Below are the code and all the weights of a small trained network. Each question names an input and a class and asks about switching units off, where a switched-off unit gives its printed mean instead of its output.

import numpy as np


def w(rows, s, z=0):
    codes = np.array(rows[::2]) - 128.0
    scale = np.full(codes.shape[1], s)
    scale[-1] = z or s
    return codes * scale


def f(y):
    return y / 2 * (1 + np.tanh(0.7978845608 * (y + 0.044715 * y**3)))


def log_softmax(a):
    a = a - a.max(-1, keepdims=True)
    return a - np.log(np.exp(a).sum(-1, keepdims=True))


def net(x, mask):
    res = np.array(x, float).reshape(1, 5) / 4 @ E
    y = f(res @ A[0][:, :-1].T + A[0][:, -1])
    res = res + np.where(mask, y, B[0][:, -1]) @ B[0][:, :-1]
    return log_softmax(res[-1] @ U[:, :-1].T + U[:, -1])


A, B = {}, {}
E = w([
[131,127,116,118,117,140,104,118],'x0',
[99,117,166,116,105,113,123,94],'x1',
[251,198,144,138,167,73,70,122],'x2',
[144,43,174,28,210,139,93,156],'x3',
[73,88,151,197,96,95,52,191],'x4',
],0.015)
A[0] = w([
[168,178,97,169,71,62,113,163,142],'neuron 1',
[85,40,87,137,98,186,169,107,255],'neuron 2',
[176,122,131,182,131,93,128,151,112],'neuron 3',
[126,102,121,44,139,145,201,112,155],'neuron 4',
[90,106,106,95,124,137,129,112,146],'neuron 5',
[61,152,128,151,83,148,130,203,181],'neuron 6',
[167,195,94,129,73,167,221,48,208],'neuron 7',
[104,113,147,122,133,130,54,177,123],'neuron 8',
[97,106,150,116,154,103,59,181,78],'neuron 9',
[139,117,132,15,198,138,147,107,125],'neuron 10',
[114,68,108,180,93,141,180,172,230],'neuron 11',
[116,79,166,83,169,159,78,150,152],'neuron 12',
[250,178,170,124,131,13,71,107,183],'neuron 13',
[104,69,149,123,171,100,69,205,84],'neuron 14',
[105,142,115,224,61,105,64,164,134],'neuron 15',
],0.012,0.009)
B[0] = w([
[68,131,127,104,102,35,95,119,198],'neuron 1',
[138,156,56,155,114,226,187,138,224],'neuron 2',
[112,73,150,67,132,20,100,143,158],'neuron 3',
[191,3,85,123,152,133,88,166,189],'neuron 4',
[80,90,90,162,115,165,143,183,158],'neuron 5',
[73,162,55,70,100,205,124,146,197],'neuron 6',
[246,145,3,206,71,68,221,81,229],'neuron 7',
[146,165,65,159,72,100,122,58,167],'neuron 8',
[125,151,82,133,130,87,155,29,166],'neuron 9',
[138,107,173,91,237,188,79,248,206],'neuron 10',
[63,124,87,160,59,187,134,127,199],'neuron 11',
[222,102,105,147,135,136,189,158,192],'neuron 12',
[184,174,146,98,235,52,2,63,255],'neuron 13',
[214,160,22,204,40,76,226,16,182],'neuron 14',
[21,139,245,103,76,87,37,230,213],'neuron 15',
],0.0083,0.025)
U = w([
[150,117,105,163,61,148,220,65,252],'0',
[156,164,118,172,145,59,140,14,162],'1',
[119,70,150,115,173,198,166,187,72],'2',
[167,128,184,50,199,152,95,123,20],'3',
[11,161,150,140,107,165,137,146,145],'4',
[69,134,207,116,120,63,77,117,38],'5',
],0.012,0.0025)

Each question gives the input, the list of numbers given to net, and the class t.
The units are the neurons (one row each of A and B). Each row of codes is followed by its name. A weight is (code - 128) times the scale printed after its matrix; where a second scale follows, it is the last column's (A, B and U).
mask holds one flag per neuron, in row order. A switched-off neuron (its flag False) gives its mean, the last column of its row in B, instead of its output. The means were averaged over made-up inputs and are rounded, as every weight is.
A unit's drop is (log p(t) with every unit on - log p(t) with that unit switched off) / (log p(t) with every unit on - log p(t) with every unit switched off).
The circuit of an input: a set's keep is (log p(t) with only the set's units on - log p(t) with every unit switched off) / (log p(t) with every unit on - log p(t) with every unit switched off). Starting from the 12 units with the biggest drops (on a tie, the unit counted first), units are removed one at a time, each time the one whose removal leaves the highest keep (on an exact tie, the one counted first), for as long as the keep stays at least 0.8.
circuit, biggest first: the units of the circuit, biggest drop first
k most important neurons: the k neurons with the biggest drops, biggest first
drop when u is switched off: that unit's drop, to one decimal
input [0,-5,6,0,1], class 5: circuit, biggest first -> neuron 7; neuron 1
input [-1,8,0,-7,8], class 4: circuit, biggest first -> neuron 6
input [-2,3,5,1,-6], class 3: 2 most important neurons -> neuron 10; neuron 14
input [-4,-3,-1,6,0], class 2: circuit, biggest first -> neuron 10; neuron 13
input [-7,6,-1,3,0], class 2: circuit, biggest first -> neuron 7; neuron 13
input [-4,4,0,7,1], class 0: 4 most important neurons -> neuron 14; neuron 13; neuron 15; neuron 9
input [8,-7,1,4,-4], class 3: 2 most important neurons -> neuron 2; neuron 11
input [0,-3,8,-8,1], class 5: 3 most important neurons -> neuron 15; neuron 1; neuron 14
input [6,7,0,-4,8], class 4: 2 most important neurons -> neuron 13; neuron 6
input [5,5,6,-2,1], class 5: 2 most important neurons -> neuron 14; neuron 7
input [5,-4,1,8,1], class 1: 3 most important neurons -> neuron 14; neuron 9; neuron 8
input [5,4,6,0,6], class 5: 2 most important neurons -> neuron 15; neuron 7
input [-6,0,6,-1,6], class 5: 2 most important neurons -> neuron 15; neuron 7
input [0,1,-1,-1,-2], class 0: circuit, biggest first -> neuron 13
input [-1,8,-1,-8,-1], class 0: 2 most important neurons -> neuron 7; neuron 13
input [8,-5,3,4,0], class 3: 2 most important neurons -> neuron 7; neuron 10
input [8,-5,-8,7,3], class 0: drop when neuron 14 is switched off -> 0.3
input [6,5,-7,-3,4], class 4: drop when neuron 3 is switched off -> 0.0
input [-8,-7,6,2,-1], class 3: drop when neuron 7 is switched off -> 0.2
input [-2,4,-3,8,2], class 0: circuit, biggest first -> neuron 14
